Below are the code and all the weights of a small trained network. Each question names an input and a class and asks about switching units off, where a switched-off unit gives its printed mean instead of its output.

import numpy as np


def w(rows, s, z=0):
    codes = np.array(rows[::2]) - 128.0
    scale = np.full(codes.shape[1], s)
    scale[-1] = z or s
    return codes * scale


def f(y):
    return y / 2 * (1 + np.tanh(0.7978845608 * (y + 0.044715 * y**3)))


def log_softmax(a):
    a = a - a.max(-1, keepdims=True)
    return a - np.log(np.exp(a).sum(-1, keepdims=True))


def net(x, mask):
    res = np.array(x, float).reshape(1, 5) / 4 @ E
    y = f(res @ A[0][:, :-1].T + A[0][:, -1])
    res = res + np.where(mask, y, B[0][:, -1]) @ B[0][:, :-1]
    return log_softmax(res[-1] @ U[:, :-1].T + U[:, -1])


A, B = {}, {}
E = w([
[149,94,81,203],'x0',
[128,130,129,128],'x1',
[128,133,128,130],'x2',
[254,143,150,110],'x3',
[98,161,50,86],'x4',
],0.022)
A[0] = w([
[51,112,191,180,254],'neuron 1',
[39,147,91,66,243],'neuron 2',
[50,125,46,134,127],'neuron 3',
[191,154,42,82,97],'neuron 4',
[80,117,149,213,150],'neuron 5',
[132,113,8,166,134],'neuron 6',
],0.013,0.0041)
B[0] = w([
[41,110,143,97,228],'neuron 1',
[150,173,109,46,250],'neuron 2',
[178,179,56,173,236],'neuron 3',
[2,24,196,155,205],'neuron 4',
[89,70,134,175,204],'neuron 5',
[120,169,91,164,215],'neuron 6',
],0.014,0.019)
U = w([
[44,127,163,49,218],'0',
[69,104,114,185,152],'1',
[134,167,97,46,2],'2',
[150,167,75,178,5],'3',
[172,166,255,104,197],'4',
[201,82,153,222,143],'5',
],0.017,0.0045)

Each question gives the input, the list of numbers given to net, and the class t.
The units are the neurons (one row each of A and B). Each row of codes is followed by its name. A weight is (code - 128) times the scale printed after its matrix; where a second scale follows, it is the last column's (A, B and U).
mask holds one flag per neuron, in row order. A switched-off neuron (its flag False) gives its mean, the last column of its row in B, instead of its output. The means were averaged over made-up inputs and are rounded, as every weight is.
A unit's drop is (log p(t) with every unit on - log p(t) with that unit switched off) / (log p(t) with every unit on - log p(t) with every unit switched off).
The circuit of an input: a set's keep is (log p(t) with only the set's units on - log p(t) with every unit switched off) / (log p(t) with every unit on - log p(t) with every unit switched off). Starting from all 6 units, units are removed one at a time, each time the one whose removal leaves the highest keep (on an exact tie, the one counted first), for as long as the keep stays at least 0.8.
circuit, biggest first: the units of the circuit, biggest drop first
most important unit: the unit with the biggest drop
k most important neurons: the k neurons with the biggest drops, biggest first
drop of u: that unit's drop, to one decimal
input [-4,1,4,6,2], class 0: most important unit	neuron 4
input [6,-1,-3,1,-4], class 5: circuit, biggest first	[neuron 4; neuron 2]
input [0,5,5,-5,1], class 2: circuit, biggest first	[neuron 2; neuron 4]
input [-1,-3,-2,-6,-7], class 0: 3 most important neurons	[neuron 1; neuron 3; neuron 6]
input [-3,-1,8,5,-1], class 4: circuit, biggest first	[neuron 1; neuron 3]
input [-5,2,-2,-4,1], class 2: 2 most important neurons	[neuron 4; neuron 2]
input [4,-6,7,-3,1], class 3: 2 most important neurons	[neuron 4; neuron 3]
input [3,8,-5,8,5], class 1: 2 most important neurons	[neuron 4; neuron 2]
input [2,0,-3,6,5], class 1: 3 most important neurons	[neuron 2; neuron 4; neuron 1]
input [-8,-8,-6,8,1], class 0: 2 most important neurons	[neuron 4; neuron 3]
input [-1,0,8,4,6], class 0: 2 most important neurons	[neuron 4; neuron 3]
input [1,-6,-2,-8,7], class 3: 2 most important neurons	[neuron 3; neuron 6]
input [8,0,6,-7,2], class 3: 2 most important neurons	[neuron 3; neuron 4]
input [5,7,1,-8,5], class 3: circuit, biggest first	[neuron 3]
input [-1,8,-5,-1,2], class 2: drop of neuron 4	0.2
input [2,-8,2,0,2], class 3: drop of neuron 4	0.2
input [8,2,2,-5,3], class 3: drop of neuron 4	0.0
input [-3,-5,4,-1,2], class 2: drop of neuron 4	0.3
